Below is a small trained network, with its code and all its weights. Each question gives an input and a class and asks what happens when units are switched off, that is, made to give their printed mean instead of their output.

import numpy as np


def w(rows, s, z=0):
    codes = np.array(rows[::2]) - 128.0
    scale = np.full(codes.shape[1], s)
    scale[-1] = z or s
    return codes * scale


def norm(h):
    return h / np.sqrt((h * h).mean(-1, keepdims=True) + 1e-5)


def f(y):
    return np.maximum(y, 0)


def log_softmax(a):
    a = a - a.max(-1, keepdims=True)
    return a - np.log(np.exp(a).sum(-1, keepdims=True))


def net(x, mask):
    res = np.array(x, float).reshape(1, 8) / 4 @ E
    u = 0
    for l in range(3):
        y = f(norm(res) @ A[l][:, :-1].T + A[l][:, -1])
        res = res + np.where(mask[u : u + 9], y, B[l][:, -1]) @ B[l][:, :-1]
        u += 9
    return log_softmax(norm(res)[-1] @ U[:, :-1].T + U[:, -1])


A, B = {}, {}
E = w([
[133,98,12,84,25,89,32,156],'x0',
[132,129,127,127,134,128,126,127],'x1',
[127,132,129,128,130,131,127,126],'x2',
[102,185,228,107,131,185,12,194],'x3',
[126,122,131,128,128,121,127,125],'x4',
[129,128,127,128,131,129,129,130],'x5',
[128,124,127,129,129,127,128,134],'x6',
[52,147,123,1,193,117,144,104],'x7',
],0.0051)
A[0] = w([
[147,100,114,143,163,129,213,115,36],'0.n1',
[126,120,181,161,168,118,195,111,21],'0.n2',
[157,120,165,246,127,138,153,147,77],'0.n3',
[99,143,134,56,175,141,173,113,5],'0.n4',
[111,146,136,144,147,127,154,113,67],'0.n5',
[124,146,159,146,152,133,171,119,29],'0.n6',
[128,117,114,139,126,118,180,82,10],'0.n7',
[111,116,158,63,177,119,157,143,41],'0.n8',
[131,136,222,127,160,149,99,139,88],'0.n9',
],0.014,0.0023)
B[0] = w([
[91,211,106,153,170,125,129,181,242],'0.n1',
[139,32,141,82,146,148,134,183,242],'0.n2',
[164,128,149,141,95,122,131,2,254],'0.n3',
[163,115,137,170,89,129,144,26,234],'0.n4',
[121,87,132,108,153,115,142,141,172],'0.n5',
[114,66,140,90,148,138,128,154,198],'0.n6',
[112,206,118,143,109,119,125,162,204],'0.n7',
[167,139,150,146,84,127,99,57,214],'0.n8',
[95,187,118,133,150,124,112,209,243],'0.n9',
],0.016,0.0083)
A[1] = w([
[114,143,88,121,181,75,114,119,173],'1.n1',
[113,141,35,139,167,91,229,152,53],'1.n2',
[87,165,158,119,127,135,104,168,1],'1.n3',
[79,142,78,175,159,143,143,124,52],'1.n4',
[125,96,163,126,142,142,153,152,13],'1.n5',
[88,220,109,175,157,138,129,195,71],'1.n6',
[115,43,10,65,66,107,99,156,104],'1.n7',
[77,118,120,89,87,124,144,71,72],'1.n8',
[110,98,98,170,102,124,165,134,53],'1.n9',
],0.011,0.00085)
B[1] = w([
[79,130,177,179,163,140,58,136,163],'1.n1',
[115,254,115,102,93,156,30,192,209],'1.n2',
[156,172,13,108,132,80,162,126,191],'1.n3',
[168,155,149,95,61,90,93,186,168],'1.n4',
[110,89,38,67,98,58,145,152,173],'1.n5',
[60,215,131,134,97,74,122,218,254],'1.n6',
[145,37,215,99,215,151,185,167,214],'1.n7',
[130,118,90,110,124,92,196,49,184],'1.n8',
[84,179,147,90,133,124,98,122,151],'1.n9',
],0.0085,0.0069)
A[2] = w([
[159,141,105,102,94,136,101,3,57],'2.n1',
[135,117,103,166,106,84,107,191,42],'2.n2',
[161,128,157,166,109,170,104,95,135],'2.n3',
[101,58,131,126,187,191,159,181,70],'2.n4',
[107,178,57,183,120,150,129,190,57],'2.n5',
[116,43,149,133,196,183,169,180,20],'2.n6',
[121,110,142,149,83,145,97,63,78],'2.n7',
[148,103,95,201,43,178,106,21,60],'2.n8',
[100,129,112,119,112,141,102,101,1],'2.n9',
],0.011,0.00071)
B[2] = w([
[164,93,141,239,97,152,141,64,254],'2.n1',
[120,178,81,125,127,162,159,100,178],'2.n2',
[102,141,44,118,125,120,196,98,183],'2.n3',
[144,65,113,154,150,130,118,163,199],'2.n4',
[119,199,129,150,154,143,84,162,220],'2.n5',
[112,67,115,76,95,148,131,187,215],'2.n6',
[171,123,72,178,120,89,133,104,199],'2.n7',
[96,119,192,68,146,109,126,7,252],'2.n8',
[121,141,159,96,168,106,190,119,141],'2.n9',
],0.012,0.0087)
U = w([
[150,115,151,166,98,123,157,2,254],'0',
[97,242,120,128,123,130,98,197,66],'1',
[134,10,139,80,137,154,144,204,53],'2',
],0.0088,0.0007)

Each question gives the input, the list of numbers given to net, and the class t.
The units are the neurons (one row each of A and B). Each row of codes is followed by its name. A weight is (code - 128) times the scale printed after its matrix; where a second scale follows, it is the last column's (A, B and U).
mask holds one flag per neuron, layer by layer. A switched-off neuron (its flag False) gives its mean, the last column of its row in B, instead of its output. The means were averaged over made-up inputs and are rounded, as every weight is.
A unit's drop is (log p(t) with every unit on - log p(t) with that unit switched off) / (log p(t) with every unit on - log p(t) with every unit switched off).
The circuit of an input: a set's keep is (log p(t) with only the set's units on - log p(t) with every unit switched off) / (log p(t) with every unit on - log p(t) with every unit switched off). Starting from the 12 units with the biggest drops (on a tie, the unit counted first), units are removed one at a time, each time the one whose removal leaves the highest keep (on an exact tie, the one counted first), for as long as the keep stays at least 0.8.
circuit, biggest first: the units of the circuit, biggest drop first
k most important neurons: the k neurons with the biggest drops, biggest first
top k neurons in layer l: the k neurons of layer l with the biggest drops, biggest first
drop when u is switched off: that unit's drop, to one decimal
input [-4,2,-8,5,6,1,6,-1], class 1: circuit, biggest first -> (0.n9)
input [8,-5,1,-5,0,-7,-4,-7], class 2: circuit, biggest first -> (1.n7, 0.n4)
input [6,5,-1,-6,-7,6,8,-4], class 1: 3 most important neurons -> (0.n3, 0.n2, 0.n4)
input [4,-1,-8,-4,3,-1,-7,0], class 1: 2 most important neurons -> (0.n3, 0.n2)
input [-6,-4,-2,2,-1,2,-8,4], class 2: 3 most important neurons -> (0.n2, 0.n3, 0.n9)
input [8,7,5,2,-5,1,-6,-1], class 2: 4 most important neurons -> (0.n1, 0.n3, 1.n7, 0.n9)
input [7,1,0,-7,-3,-3,-1,-4], class 1: 3 most important neurons -> (0.n3, 0.n2, 0.n6)
input [-7,-6,-2,5,-8,-1,-8,-2], class 2: 2 most important neurons -> (0.n2, 0.n1)
input [0,3,4,-4,-4,3,4,-3], class 1: top 2 neurons in layer 0 -> (0.n1, 0.n4)
input [8,4,-5,-6,-8,3,6,-7], class 2: top 4 neurons in layer 0 -> (0.n1, 0.n4, 0.n8, 0.n3)
input [7,-2,-4,-8,-1,4,-1,0], class 1: top 2 neurons in layer 0 -> (0.n2, 0.n3)
input [-7,1,-7,4,1,-6,7,0], class 2: top 2 neurons in layer 0 -> (0.n2, 0.n9)
input [-2,5,4,-6,-6,7,-5,4], class 1: top 2 neurons in layer 0 -> (0.n1, 0.n3)
input [-3,-5,7,-6,-6,-5,1,1], class 1: most important neuron -> (0.n1)
input [4,3,1,0,-6,0,1,0], class 2: drop when 0.n3 is switched off -> 0.9
input [-1,7,-1,2,2,0,1,-1], class 1: drop when 0.n9 is switched off -> 2.6
input [0,8,0,8,7,8,-8,8], class 0: drop when 0.n7 is switched off -> 0.9
